Below are the code and all the weights of a small trained network. Each question names an input and a target symbol and asks about switching units off, where a switched-off unit gives its printed mean instead of its output.

import numpy as np


def w(rows, s, z=0):
    codes = np.array(rows[::2]) - 128.0
    scale = np.full(codes.shape[1], s)
    scale[-1] = z or s
    return codes * scale


def f(y):
    return np.maximum(y, 0)


def softmax(a):
    e = np.exp(a - a.max(-1, keepdims=True))
    return e / e.sum(-1, keepdims=True)


def log_softmax(a):
    a = a - a.max(-1, keepdims=True)
    return a - np.log(np.exp(a).sum(-1, keepdims=True))


def net(x, mask):
    ids = ['ΞΨαβγδζηλμσ'.index(c) for c in x.split()]
    T = len(ids)
    res = E[ids] + P[:T]
    u = 0
    for l in range(2):
        q, k, v = (res @ M[l].T for M in (Q, K, V))
        z = softmax(np.where(np.tri(T) > 0, q @ k.T / 2**0.5, -1e9)) @ v
        res = res + np.where(mask[u], z, O[l][:, -1]) @ O[l][:, :-1]
        u += 1
        y = f(res @ A[l][:, :-1].T + A[l][:, -1])
        res = res + np.where(mask[u : u + 16], y, B[l][:, -1]) @ B[l][:, :-1]
        u += 16
    return log_softmax(res[-1] @ U[:, :-1].T + U[:, -1])


Q, K, V, O, A, B = {}, {}, {}, {}, {}, {}
E = w([
[74,193,86],'Ξ',
[113,55,129],'Ψ',
[134,181,77],'α',
[154,41,208],'β',
[39,155,241],'γ',
[179,118,150],'δ',
[49,172,126],'ζ',
[113,220,102],'η',
[84,41,129],'λ',
[4,107,76],'μ',
[165,169,94],'σ',
],0.016)
P = w([
[127,226,175],'0',
[119,2,174],'1',
[135,236,212],'2',
[121,13,56],'3',
[137,237,222],'4',
[155,42,63],'5',
],0.007)
Q[0] = w([
[111,110,246],'L0H1',
[131,68,31],'L0H1',
],0.012)
K[0] = w([
[112,165,250],'L0H1',
[136,22,99],'L0H1',
],0.011)
V[0] = w([
[255,172,179],'L0H1',
[98,94,108],'L0H1',
],0.0047)
O[0] = w([
[85,126,2,5],'L0H1',
[45,90,118,146],'L0H1',
],0.0051,0.0022)
A[0] = w([
[234,163,124,121],'L0N1',
[191,216,50,46],'L0N2',
[132,126,36,98],'L0N3',
[45,220,183,96],'L0N4',
[193,74,172,74],'L0N5',
[142,60,148,72],'L0N6',
[175,60,137,3],'L0N7',
[189,196,59,52],'L0N8',
[113,1,85,180],'L0N9',
[31,50,144,35],'L0N10',
[89,96,174,125],'L0N11',
[114,216,113,49],'L0N12',
[131,48,101,160],'L0N13',
[208,58,74,135],'L0N14',
[139,79,152,3],'L0N15',
[128,141,26,105],'L0N16',
],0.0098,0.0065)
B[0] = w([
[85,165,143,167],'L0N1',
[150,189,145,167],'L0N2',
[147,95,133,139],'L0N3',
[138,148,55,254],'L0N4',
[109,111,67,159],'L0N5',
[124,103,75,160],'L0N6',
[176,241,111,141],'L0N7',
[160,180,153,157],'L0N8',
[150,163,165,248],'L0N9',
[60,136,89,209],'L0N10',
[103,117,143,208],'L0N11',
[128,250,125,164],'L0N12',
[165,159,158,198],'L0N13',
[71,132,69,171],'L0N14',
[153,149,127,134],'L0N15',
[144,72,144,147],'L0N16',
],0.012,0.0063)
Q[1] = w([
[92,123,142],'L1H1',
[129,85,11],'L1H1',
],0.012)
K[1] = w([
[231,54,3],'L1H1',
[22,98,39],'L1H1',
],0.0044)
V[1] = w([
[166,83,21],'L1H1',
[254,101,98],'L1H1',
],0.006)
O[1] = w([
[128,170,8,53],'L1H1',
[182,2,53,2],'L1H1',
],0.0055,0.0053)
A[1] = w([
[167,188,141,100],'L1N1',
[171,157,139,58],'L1N2',
[185,156,164,111],'L1N3',
[162,175,204,2],'L1N4',
[142,126,221,199],'L1N5',
[138,103,101,81],'L1N6',
[189,145,170,79],'L1N7',
[139,26,165,19],'L1N8',
[60,6,153,245],'L1N9',
[148,33,216,175],'L1N10',
[145,142,158,151],'L1N11',
[213,173,137,31],'L1N12',
[41,88,84,100],'L1N13',
[146,145,215,180],'L1N14',
[111,164,103,157],'L1N15',
[133,112,121,88],'L1N16',
],0.014,0.007)
B[1] = w([
[83,143,97,237],'L1N1',
[156,102,134,164],'L1N2',
[112,68,133,183],'L1N3',
[194,88,104,192],'L1N4',
[89,109,139,209],'L1N5',
[134,131,170,128],'L1N6',
[140,118,199,161],'L1N7',
[141,114,2,132],'L1N8',
[176,192,92,202],'L1N9',
[221,191,125,154],'L1N10',
[119,120,121,174],'L1N11',
[187,90,135,188],'L1N12',
[171,66,128,202],'L1N13',
[62,127,175,225],'L1N14',
[138,77,107,254],'L1N15',
[138,121,125,128],'L1N16',
],0.013,0.0098)
U = w([
[80,35,81,75],'Ξ',
[102,174,92,56],'Ψ',
[182,85,139,213],'α',
[199,87,90,95],'β',
[55,73,218,91],'γ',
[164,141,53,75],'δ',
[140,46,195,168],'ζ',
[163,133,198,234],'η',
[115,174,185,132],'λ',
[8,130,169,13],'μ',
[197,158,122,252],'σ',
],0.012,0.0035)

Each question gives the input, a string of symbols that net reads in full, and the target symbol t.
The units are the heads (2 rows each of Q, K, V and O) and the neurons (one row each of A and B). Each row of codes is followed by its name. A weight is (code - 128) times the scale printed after its matrix; where a second scale follows, it is the last column's (O, A, B and U).
mask holds one flag per unit, layer by layer, with each layer's heads first. A switched-off unit (its flag False) gives its mean, the last column of its rows in O or B, instead of its output. The means were averaged over made-up inputs and are rounded, as every weight is.
A unit's drop is (log p(t) with every unit on - log p(t) with that unit switched off) / (log p(t) with every unit on - log p(t) with every unit switched off).
The circuit of an input: a set's keep is (log p(t) with only the set's units on - log p(t) with every unit switched off) / (log p(t) with every unit on - log p(t) with every unit switched off). Starting from the 12 units with the biggest drops (on a tie, the unit counted first), units are removed one at a time, each time the one whose removal leaves the highest keep (on an exact tie, the one counted first), for as long as the keep stays at least 0.8.
circuit, biggest first: the units of the circuit, biggest drop first
most important unit: the unit with the biggest drop
top k neurons: the k neurons with the biggest drops, biggest first
top k neurons in layer l: the k neurons of layer l with the biggest drops, biggest first
drop of u: that unit's drop, to one decimal
input μ μ β, target σ: circuit, biggest first => L1N10; L1H1
input λ μ ζ Ξ, target μ: most important unit => L0N10
input σ μ ζ σ, target μ: top 2 neurons => L0N14; L0N10
input λ μ Ξ, target δ: top 2 neurons in layer 0 => L0N4; L0N12
input μ γ δ μ β μ, target μ: top 3 neurons in layer 1 => L1N4; L1N12; L1N10
input λ σ ζ, target Ψ: circuit, biggest first => L0N4; L0N12
input σ λ λ σ λ, target λ: top 2 neurons => L1N10; L0N4
input σ σ μ μ μ, target Ξ: top 2 neurons => L1N13; L0N4
input λ σ Ψ λ γ, target μ: top 2 neurons => L0N4; L1N9
input μ λ λ μ ζ, target Ψ: top 2 neurons in layer 0 => L0N4; L0N9
input Ψ μ δ, target γ: top 2 neurons => L0N4; L1N14
input γ μ δ β, target μ: top 4 neurons => L0N14; L0N7; L0N9; L0N5
input δ μ ζ α, target μ: top 2 neurons in layer 0 => L0N10; L0N4
input γ μ μ λ, target μ: most important unit => L0N9
input δ β λ, target λ: top 2 neurons => L0N4; L1N10
input σ δ β, target σ: top 2 neurons => L1N10; L1N9
input σ Ψ η, target β: top 2 neurons => L0N4; L1N12
input σ δ Ψ, target η: top 2 neurons => L1N10; L0N4
input σ μ Ψ δ, target μ: top 2 neurons in layer 0 => L0N14; L0N10
input σ γ Ξ μ λ μ, target μ: top 2 neurons in layer 1 => L1N4; L1N12
input Ψ γ α σ Ψ, target η: top 3 neurons in layer 1 => L1N10; L1N14; L1N1
input γ μ σ β, target μ: most important unit => L0N14
input Ψ μ ζ Ψ, target μ: top 2 neurons in layer 1 => L1N4; L1N12
input γ γ μ, target Ξ: top 3 neurons in layer 1 => L1N13; L1N15; L1N9
input δ λ σ δ δ, target γ: top 3 neurons => L0N4; L0N1; L1N14
input σ γ σ μ β η, target μ: drop of L1N6 => 0.0
input μ δ μ μ μ Ψ, target μ: drop of L0N7 => 0.2
input μ γ γ, target μ: drop of L0N4 => 1.5
input γ μ β δ, target μ: drop of L0N14 => 0.7
